Below are the code and all the weights of a small trained network. Each question names an input and a class and asks about switching units off, where a switched-off unit gives its printed mean instead of its output.

import numpy as np


def w(rows, s, z=0):
    codes = np.array(rows[::2]) - 128.0
    scale = np.full(codes.shape[1], s)
    scale[-1] = z or s
    return codes * scale


def f(y):
    return y / 2 * (1 + np.tanh(0.7978845608 * (y + 0.044715 * y**3)))


def log_softmax(a):
    a = a - a.max(-1, keepdims=True)
    return a - np.log(np.exp(a).sum(-1, keepdims=True))


def net(x, mask):
    res = np.array(x, float).reshape(1, 7) / 4 @ E
    y = f(res @ A[0][:, :-1].T + A[0][:, -1])
    res = res + np.where(mask, y, B[0][:, -1]) @ B[0][:, :-1]
    return log_softmax(res[-1] @ U[:, :-1].T + U[:, -1])


A, B = {}, {}
E = w([
[210,93,203,88,108],'x0',
[168,133,162,241,157],'x1',
[231,102,38,111,163],'x2',
[104,163,152,80,129],'x3',
[73,20,94,190,169],'x4',
[144,164,110,136,144],'x5',
[127,103,128,172,1],'x6',
],0.0068)
A[0] = w([
[164,136,129,2,132,232],'n0',
[124,168,145,226,63,188],'n1',
[98,34,86,202,118,172],'n2',
[182,110,140,80,82,170],'n3',
[191,109,111,173,231,186],'n4',
[166,169,122,201,50,157],'n5',
[109,187,193,173,62,199],'n6',
[92,43,96,181,120,175],'n7',
[78,183,81,39,167,176],'n8',
[2,157,128,86,145,221],'n9',
[175,198,117,177,41,164],'n10',
[113,152,104,108,205,213],'n11',
[69,188,86,60,146,153],'n12',
[189,146,121,148,160,170],'n13',
[203,137,112,123,219,176],'n14',
[193,118,152,61,61,174],'n15',
[162,98,101,155,206,214],'n16',
[84,159,212,104,121,187],'n17',
[204,140,117,109,205,199],'n18',
[178,120,140,39,102,171],'n19',
[79,92,147,218,85,254],'n20',
[199,113,143,53,94,167],'n21',
[99,167,184,219,66,207],'n22',
[58,116,202,151,148,167],'n23',
[68,165,139,57,139,192],'n24',
[181,107,100,179,212,203],'n25',
[181,117,114,159,219,180],'n26',
[162,184,141,119,48,197],'n27',
[189,112,133,61,130,213],'n28',
[99,28,93,195,127,173],'n29',
],0.0082,0.0039)
B[0] = w([
[133,131,117,64,23,253],'n0',
[156,124,116,141,241,207],'n1',
[81,47,40,207,136,220],'n2',
[195,63,126,79,94,187],'n3',
[155,168,142,254,72,219],'n4',
[200,138,56,118,209,188],'n5',
[154,139,165,107,213,219],'n6',
[68,51,69,188,123,205],'n7',
[83,199,54,69,80,216],'n8',
[10,166,137,98,150,229],'n9',
[214,152,70,100,194,195],'n10',
[88,193,114,147,86,195],'n11',
[63,216,58,44,125,194],'n12',
[198,176,129,162,116,169],'n13',
[184,209,164,185,33,208],'n14',
[213,55,145,41,101,215],'n15',
[136,157,104,223,69,209],'n16',
[111,133,202,92,146,205],'n17',
[185,192,164,154,36,212],'n18',
[167,92,143,42,32,206],'n19',
[99,63,123,177,237,241],'n20',
[209,71,153,63,38,206],'n21',
[141,122,155,135,243,229],'n22',
[44,102,209,158,154,188],'n23',
[72,167,142,54,116,205],'n24',
[153,150,127,241,96,217],'n25',
[155,169,151,240,60,201],'n26',
[203,138,124,49,170,209],'n27',
[171,113,136,106,10,209],'n28',
[77,48,52,215,117,219],'n29',
],0.0073,0.0061)
U = w([
[65,114,254,126,187,173],'0',
[45,223,70,56,114,163],'1',
[69,3,40,191,153,211],'2',
[192,66,143,38,61,135],'3',
[177,209,143,209,70,3],'4',
[207,150,95,106,238,70],'5',
],0.0079,0.00057)

Each question gives the input, the list of numbers given to net, and the class t.
The units are the neurons (one row each of A and B). Each row of codes is followed by its name. A weight is (code - 128) times the scale printed after its matrix; where a second scale follows, it is the last column's (A, B and U).
mask holds one flag per neuron, in row order. A switched-off neuron (its flag False) gives its mean, the last column of its row in B, instead of its output. The means were averaged over made-up inputs and are rounded, as every weight is.
A unit's drop is (log p(t) with every unit on - log p(t) with that unit switched off) / (log p(t) with every unit on - log p(t) with every unit switched off).
The circuit of an input: a set's keep is (log p(t) with only the set's units on - log p(t) with every unit switched off) / (log p(t) with every unit on - log p(t) with every unit switched off). Starting from the 12 units with the biggest drops (on a tie, the unit counted first), units are removed one at a time, each time the one whose removal leaves the highest keep (on an exact tie, the one counted first), for as long as the keep stays at least 0.8.
circuit, biggest first: the units of the circuit, biggest drop first
top k neurons: the k neurons with the biggest drops, biggest first
drop when u is switched off: that unit's drop, to one decimal
input [-5,1,1,3,-2,5,-8], class 4: circuit, biggest first -> [n14]
input [-1,8,-6,2,1,-1,4], class 0: top 2 neurons -> [n23, n6]
input [-3,3,-5,8,-1,-7,-4], class 0: top 2 neurons -> [n23, n17]
input [0,-5,8,8,2,-5,-7], class 1: top 4 neurons -> [n8, n12, n24, n11]
input [3,-3,7,-8,2,2,5], class 2: top 2 neurons -> [n2, n29]
input [-8,6,-4,-4,-2,-3,-6], class 0: top 2 neurons -> [n23, n9]
input [-6,-1,0,0,5,1,-8], class 4: top 4 neurons -> [n4, n26, n25, n16]
input [-4,-2,6,0,-7,2,-7], class 4: top 2 neurons -> [n14, n18]
input [8,2,-8,0,-8,4,3], class 3: top 4 neurons -> [n15, n21, n19, n3]
input [0,-1,0,-3,0,5,6], class 5: drop when n10 is switched off -> 0.1
input [4,-7,6,-7,3,6,-1], class 4: drop when n4 is switched off -> 0.2
input [2,-7,-1,5,6,8,1], class 1: drop when n1 is switched off -> 0.0
